Below is a small trained network, with its code and all its weights. Each question gives an input and a class and asks what happens when units are switched off, that is, made to give their printed mean instead of their output.

import numpy as np


def w(rows, s, z=0):
    codes = np.array(rows[::2]) - 128.0
    scale = np.full(codes.shape[1], s)
    scale[-1] = z or s
    return codes * scale


def f(y):
    return y / 2 * (1 + np.tanh(0.7978845608 * (y + 0.044715 * y**3)))


def log_softmax(a):
    a = a - a.max(-1, keepdims=True)
    return a - np.log(np.exp(a).sum(-1, keepdims=True))


def net(x, mask):
    res = np.array(x, float).reshape(1, 5) / 4 @ E
    y = f(res @ A[0][:, :-1].T + A[0][:, -1])
    res = res + np.where(mask, y, B[0][:, -1]) @ B[0][:, :-1]
    return log_softmax(res[-1] @ U[:, :-1].T + U[:, -1])


A, B = {}, {}
E = w([
[94,121,127,174],'x0',
[106,50,209,183],'x1',
[20,64,70,35],'x2',
[73,93,254,96],'x3',
[111,212,155,116],'x4',
],0.0097)
A[0] = w([
[175,73,137,159,254],'n1',
[133,132,75,171,191],'n2',
[203,133,166,132,98],'n3',
[87,108,89,81,89],'n4',
[157,70,121,55,135],'n5',
[144,82,166,218,227],'n6',
[55,167,162,57,150],'n7',
[74,137,34,53,112],'n8',
[141,217,175,132,177],'n9',
[104,90,17,95,114],'n10',
[160,166,63,187,166],'n11',
[195,147,5,161,168],'n12',
[116,176,135,86,187],'n13',
[116,207,146,82,153],'n14',
[145,159,148,122,83],'n15',
[167,213,91,178,174],'n16',
[115,59,70,94,133],'n17',
],0.014,0.0066)
B[0] = w([
[90,116,91,131,215],'n1',
[85,103,124,215,182],'n2',
[141,88,124,128,184],'n3',
[172,124,74,94,184],'n4',
[97,86,122,100,183],'n5',
[18,74,149,159,245],'n6',
[205,82,119,168,204],'n7',
[125,134,10,126,230],'n8',
[151,167,178,146,224],'n9',
[73,171,92,102,221],'n10',
[104,83,149,170,214],'n11',
[140,96,86,188,255],'n12',
[184,141,105,167,173],'n13',
[202,130,94,127,184],'n14',
[118,150,136,144,142],'n15',
[168,115,190,164,238],'n16',
[81,171,140,82,209],'n17',
],0.012)
U = w([
[99,69,164,71,120],'0',
[183,246,227,132,208],'1',
[166,69,129,219,162],'2',
[44,102,171,196,144],'3',
[134,127,134,86,3],'4',
[98,173,81,90,145],'5',
],0.012,0.0051)

Each question gives the input, the list of numbers given to net, and the class t.
The units are the neurons (one row each of A and B). Each row of codes is followed by its name. A weight is (code - 128) times the scale printed after its matrix; where a second scale follows, it is the last column's (A, B and U).
mask holds one flag per neuron, in row order. A switched-off neuron (its flag False) gives its mean, the last column of its row in B, instead of its output. The means were averaged over made-up inputs and are rounded, as every weight is.
A unit's drop is (log p(t) with every unit on - log p(t) with that unit switched off) / (log p(t) with every unit on - log p(t) with every unit switched off).
The circuit of an input: a set's keep is (log p(t) with only the set's units on - log p(t) with every unit switched off) / (log p(t) with every unit on - log p(t) with every unit switched off). Starting from the 12 units with the biggest drops (on a tie, the unit counted first), units are removed one at a time, each time the one whose removal leaves the highest keep (on an exact tie, the one counted first), for as long as the keep stays at least 0.8.
units of the circuit, in order: the units of the circuit, biggest drop first
most important unit: the unit with the biggest drop
k most important neurons: the k neurons with the biggest drops, biggest first
drop of u: that unit's drop, to one decimal
input [1,6,-3,0,5], class 3: units of the circuit, in order -> [n6]
input [2,3,-3,-3,4], class 3: units of the circuit, in order -> [n7, n6]
input [6,-1,4,-7,0], class 5: 2 most important neurons -> [n10, n8]
input [-1,0,-6,3,3], class 1: units of the circuit, in order -> [n9, n12]
input [-6,3,2,7,1], class 2: 2 most important neurons -> [n7, n17]
input [6,-8,1,6,3], class 1: units of the circuit, in order -> [n12, n6]
input [-1,6,8,7,5], class 2: 2 most important neurons -> [n7, n10]
input [-2,2,-6,5,5], class 1: 2 most important neurons -> [n9, n12]
input [-6,7,2,-6,3], class 3: units of the circuit, in order -> [n7, n14]
input [-5,-7,5,-5,8], class 2: 2 most important neurons -> [n12, n7]
input [-6,-1,-3,2,-3], class 0: 3 most important neurons -> [n12, n7, n2]
input [-5,8,6,-2,-7], class 0: units of the circuit, in order -> [n5, n12]
input [0,-6,-7,0,5], class 1: 3 most important neurons -> [n9, n6, n8]
input [-2,1,6,5,2], class 4: most important unit -> n12
input [-5,2,-7,0,-7], class 3: drop of n6 -> 0.5
input [5,5,-3,-5,-8], class 3: drop of n6 -> 0.2
input [7,6,-8,-2,-6], class 3: drop of n6 -> 0.3
